Below is a small trained network, with its code and all its weights. Each question gives an input and a target symbol and asks what happens when units are switched off, that is, made to give their printed mean instead of their output.

import numpy as np


def w(rows, s, z=0):
    codes = np.array(rows[::2]) - 128.0
    scale = np.full(codes.shape[1], s)
    scale[-1] = z or s
    return codes * scale


def norm(h):
    return h / np.sqrt((h * h).mean(-1, keepdims=True) + 1e-5)


def f(y):
    return y / 2 * (1 + np.tanh(0.7978845608 * (y + 0.044715 * y**3)))


def softmax(a):
    e = np.exp(a - a.max(-1, keepdims=True))
    return e / e.sum(-1, keepdims=True)


def log_softmax(a):
    a = a - a.max(-1, keepdims=True)
    return a - np.log(np.exp(a).sum(-1, keepdims=True))


def net(x, mask):
    ids = ['ΔΛΞΣΨΩαεζημπ'.index(c) for c in x.split()]
    T = len(ids)
    res = E[ids] + P[:T]
    u = 0
    for l in range(2):
        r = norm(res)
        for j in range(2):
            rows = slice(3 * j, 3 * j + 3)
            q, k, v = (r @ M[l][rows].T for M in (Q, K, V))
            z = softmax(np.where(np.tri(T) > 0, q @ k.T / 3**0.5, -1e9)) @ v
            o = O[l][rows]
            res = res + np.where(mask[u + j], z, o[:, -1]) @ o[:, :-1]
        u += 2
        y = f(norm(res) @ A[l][:, :-1].T + A[l][:, -1])
        res = res + np.where(mask[u : u + 12], y, B[l][:, -1]) @ B[l][:, :-1]
        u += 12
    return log_softmax(norm(res)[-1] @ U[:, :-1].T + U[:, -1])


Q, K, V, O, A, B = {}, {}, {}, {}, {}, {}
E = w([
[112,146,107,87],'Δ',
[124,145,106,96],'Λ',
[114,126,97,117],'Ξ',
[111,128,124,117],'Σ',
[116,173,129,72],'Ψ',
[152,81,197,151],'Ω',
[115,171,141,75],'α',
[151,192,146,97],'ε',
[132,26,254,128],'ζ',
[123,129,160,117],'η',
[144,176,159,97],'μ',
[118,122,171,111],'π',
],0.017)
P = w([
[175,142,151,184],'0',
[76,128,201,132],'1',
[207,46,170,8],'2',
[17,84,59,102],'3',
[82,179,160,200],'4',
[176,95,132,78],'5',
[79,102,55,125],'6',
[76,174,153,190],'7',
[208,78,114,144],'8',
[77,103,50,119],'9',
[85,173,149,184],'10',
[216,81,97,156],'11',
],0.012)
Q[0] = w([
[159,128,118,169],'0.h0',
[190,174,174,177],'0.h0',
[175,255,168,157],'0.h0',
[50,168,46,125],'0.h1',
[176,118,52,52],'0.h1',
[150,178,225,29],'0.h1',
],0.0086)
K[0] = w([
[118,108,42,123],'0.h0',
[86,79,137,9],'0.h0',
[94,101,110,87],'0.h0',
[106,219,94,126],'0.h1',
[182,123,92,83],'0.h1',
[128,84,159,42],'0.h1',
],0.011)
V[0] = w([
[124,105,49,61],'0.h0',
[221,88,46,161],'0.h0',
[105,197,104,88],'0.h0',
[119,136,93,197],'0.h1',
[186,90,36,90],'0.h1',
[2,155,138,153],'0.h1',
],0.009)
O[0] = w([
[171,107,201,115,4],'0.h0',
[235,58,42,240,63],'0.h0',
[174,168,103,60,184],'0.h0',
[3,144,225,80,42],'0.h1',
[171,159,181,162,52],'0.h1',
[85,163,63,174,200],'0.h1',
],0.0049,0.002)
A[0] = w([
[111,169,176,169,110],'0.n0',
[133,212,88,124,32],'0.n1',
[98,52,123,132,117],'0.n2',
[161,60,167,171,170],'0.n3',
[173,163,232,214,23],'0.n4',
[59,165,161,156,144],'0.n5',
[136,100,147,246,142],'0.n6',
[185,170,55,105,174],'0.n7',
[128,89,194,119,34],'0.n8',
[60,132,212,183,72],'0.n9',
[108,57,100,28,252],'0.n10',
[161,176,96,172,75],'0.n11',
],0.011,0.0034)
B[0] = w([
[32,129,167,46,141],'0.n0',
[92,111,95,158,149],'0.n1',
[92,214,97,126,150],'0.n2',
[116,128,46,73,176],'0.n3',
[151,231,192,153,146],'0.n4',
[124,66,91,2,203],'0.n5',
[84,126,78,202,152],'0.n6',
[85,54,134,184,196],'0.n7',
[91,143,188,186,126],'0.n8',
[80,96,112,39,169],'0.n9',
[217,178,162,190,253],'0.n10',
[38,132,67,148,123],'0.n11',
],0.0073,0.0063)
Q[1] = w([
[83,161,68,169],'1.h0',
[125,62,66,170],'1.h0',
[122,153,78,211],'1.h0',
[46,236,173,211],'1.h1',
[69,143,209,75],'1.h1',
[169,68,254,144],'1.h1',
],0.0095)
K[1] = w([
[92,131,230,246],'1.h0',
[167,224,222,93],'1.h0',
[33,51,35,248],'1.h0',
[2,251,140,131],'1.h1',
[191,60,226,46],'1.h1',
[136,115,32,17],'1.h1',
],0.0069)
V[1] = w([
[115,253,132,163],'1.h0',
[160,101,211,150],'1.h0',
[201,142,103,221],'1.h0',
[187,89,79,92],'1.h1',
[94,206,131,68],'1.h1',
[162,154,50,124],'1.h1',
],0.013)
O[1] = w([
[85,225,22,184,161],'1.h0',
[193,194,212,42,1],'1.h0',
[131,216,123,155,104],'1.h0',
[254,103,22,91,201],'1.h1',
[189,201,1,27,101],'1.h1',
[189,134,7,228,234],'1.h1',
],0.0066,0.0043)
A[1] = w([
[76,123,79,72,147],'1.n0',
[228,145,132,121,104],'1.n1',
[249,191,180,148,153],'1.n2',
[111,116,158,159,98],'1.n3',
[164,131,125,59,230],'1.n4',
[96,86,147,179,96],'1.n5',
[63,87,143,106,96],'1.n6',
[161,185,181,176,105],'1.n7',
[115,120,56,164,3],'1.n8',
[99,201,92,167,92],'1.n9',
[144,159,132,147,216],'1.n10',
[146,97,183,82,126],'1.n11',
],0.017,0.0053)
B[1] = w([
[143,158,122,100,255],'1.n0',
[114,92,202,210,207],'1.n1',
[157,97,194,143,222],'1.n2',
[188,140,137,109,120],'1.n3',
[165,132,138,181,218],'1.n4',
[128,158,107,164,144],'1.n5',
[87,135,93,165,179],'1.n6',
[152,92,76,2,141],'1.n7',
[106,55,173,53,195],'1.n8',
[164,155,198,113,197],'1.n9',
[187,87,155,172,169],'1.n10',
[169,132,156,85,157],'1.n11',
],0.01,0.0082)
U = w([
[189,92,197,132,243],'Δ',
[188,101,118,172,192],'Λ',
[64,109,86,248,255],'Ξ',
[70,13,48,156,57],'Σ',
[184,154,65,119,42],'Ψ',
[21,162,166,185,108],'Ω',
[172,148,75,92,144],'α',
[120,195,129,152,118],'ε',
[23,102,207,138,14],'ζ',
[103,81,113,99,53],'η',
[121,183,141,121,151],'μ',
[112,72,131,56,73],'π',
],0.012,0.0026)

Each question gives the input, a string of symbols that net reads in full, and the target symbol t.
The units are the heads (3 rows each of Q, K, V and O) and the neurons (one row each of A and B). Each row of codes is followed by its name. A weight is (code - 128) times the scale printed after its matrix; where a second scale follows, it is the last column's (O, A, B and U).
mask holds one flag per unit, layer by layer, with each layer's heads first. A switched-off unit (its flag False) gives its mean, the last column of its rows in O or B, instead of its output. The means were averaged over made-up inputs and are rounded, as every weight is.
A unit's drop is (log p(t) with every unit on - log p(t) with that unit switched off) / (log p(t) with every unit on - log p(t) with every unit switched off).
The circuit of an input: a set's keep is (log p(t) with only the set's units on - log p(t) with every unit switched off) / (log p(t) with every unit on - log p(t) with every unit switched off). Starting from the 12 units with the biggest drops (on a tie, the unit counted first), units are removed one at a time, each time the one whose removal leaves the highest keep (on an exact tie, the one counted first), for as long as the keep stays at least 0.8.
circuit, biggest first: the units of the circuit, biggest drop first
k most important neurons: the k neurons with the biggest drops, biggest first
k most important neurons of layer l: the k neurons of layer l with the biggest drops, biggest first
input Ξ Ω Ψ α Δ ζ Σ Λ α Λ, target Ξ: 2 most important neurons => (0.n5, 0.n9)
input Ξ ζ ζ Ω, target Ξ: circuit, biggest first => (1.n5, 0.n2)
input Σ π Ω Λ α Δ Ξ Ξ Σ μ, target Σ: 2 most important neurons => (1.n8, 1.n1)
input Ξ Σ Ξ Δ ζ Ξ ζ μ Σ α, target Ξ: 2 most important neurons => (0.n3, 0.n7)
input Δ Σ Λ Ω, target Δ: 2 most important neurons => (0.n7, 0.n5)
input ζ Ξ Ξ Ω, target ζ: circuit, biggest first => (1.h1, 0.n2)
input Ξ α Δ Ω Δ Δ Δ Ξ Ξ α, target Ξ: most important neuron => (0.n5)
input Ω ζ Ξ π Σ Ξ Δ Δ ε ζ Ω, target Ω: 2 most important neurons => (0.n6, 0.n4)
input Ξ ζ Ξ Σ α Ω Ξ Δ Δ η, target Ξ: circuit, biggest first => (0.h0, 0.n5, 0.h1, 0.n2)
input Ξ α Ξ α Σ Ω Δ ε Ξ Ψ, target Ξ: 3 most important neurons of layer 0 => (0.n5, 0.n3, 0.n7)
input Λ Λ Σ Ω μ Ξ Λ Σ, target Σ: 2 most important neurons of layer 0 => (0.n5, 0.n4)
input Δ Ξ Λ Ξ Δ Λ Ω ε Ξ ε, target Δ: 2 most important neurons => (0.n5, 1.n9)
input Ξ μ Δ α η Δ ζ, target Ξ: 2 most important neurons => (0.n3, 0.n5)
input Σ Ξ Σ Σ Ψ Ξ ζ Δ Δ ε, target Σ: 2 most important neurons => (0.n3, 0.n4)
input π Ξ Ξ ζ, target π: 2 most important neurons of layer 1 => (1.n11, 1.n1)
input ζ α Σ Ξ, target ζ: circuit, biggest first => (1.h1)
input Σ Δ Ξ Δ Σ, target Σ: 2 most important neurons of layer 1 => (1.n6, 1.n9)
input Ξ Σ π Δ α ζ Σ Ξ μ ε, target Ξ: 3 most important neurons of layer 0 => (0.n7, 0.n9, 0.n5)
input Ω Ω Σ Δ Ξ Σ Ψ ζ, target ζ: 2 most important neurons of layer 0 => (0.n8, 0.n9)
input Ξ Ξ Ξ Λ Ω ε Λ Ω Λ ε, target Ξ: 2 most important neurons => (0.n5, 0.n9)
input Λ Ξ α Ψ, target Λ: circuit, biggest first => (0.n10)
input Ω α ζ μ π η ε Σ Ω Ω, target Ω: 3 most important neurons of layer 0 => (0.n4, 0.n2, 0.n6)
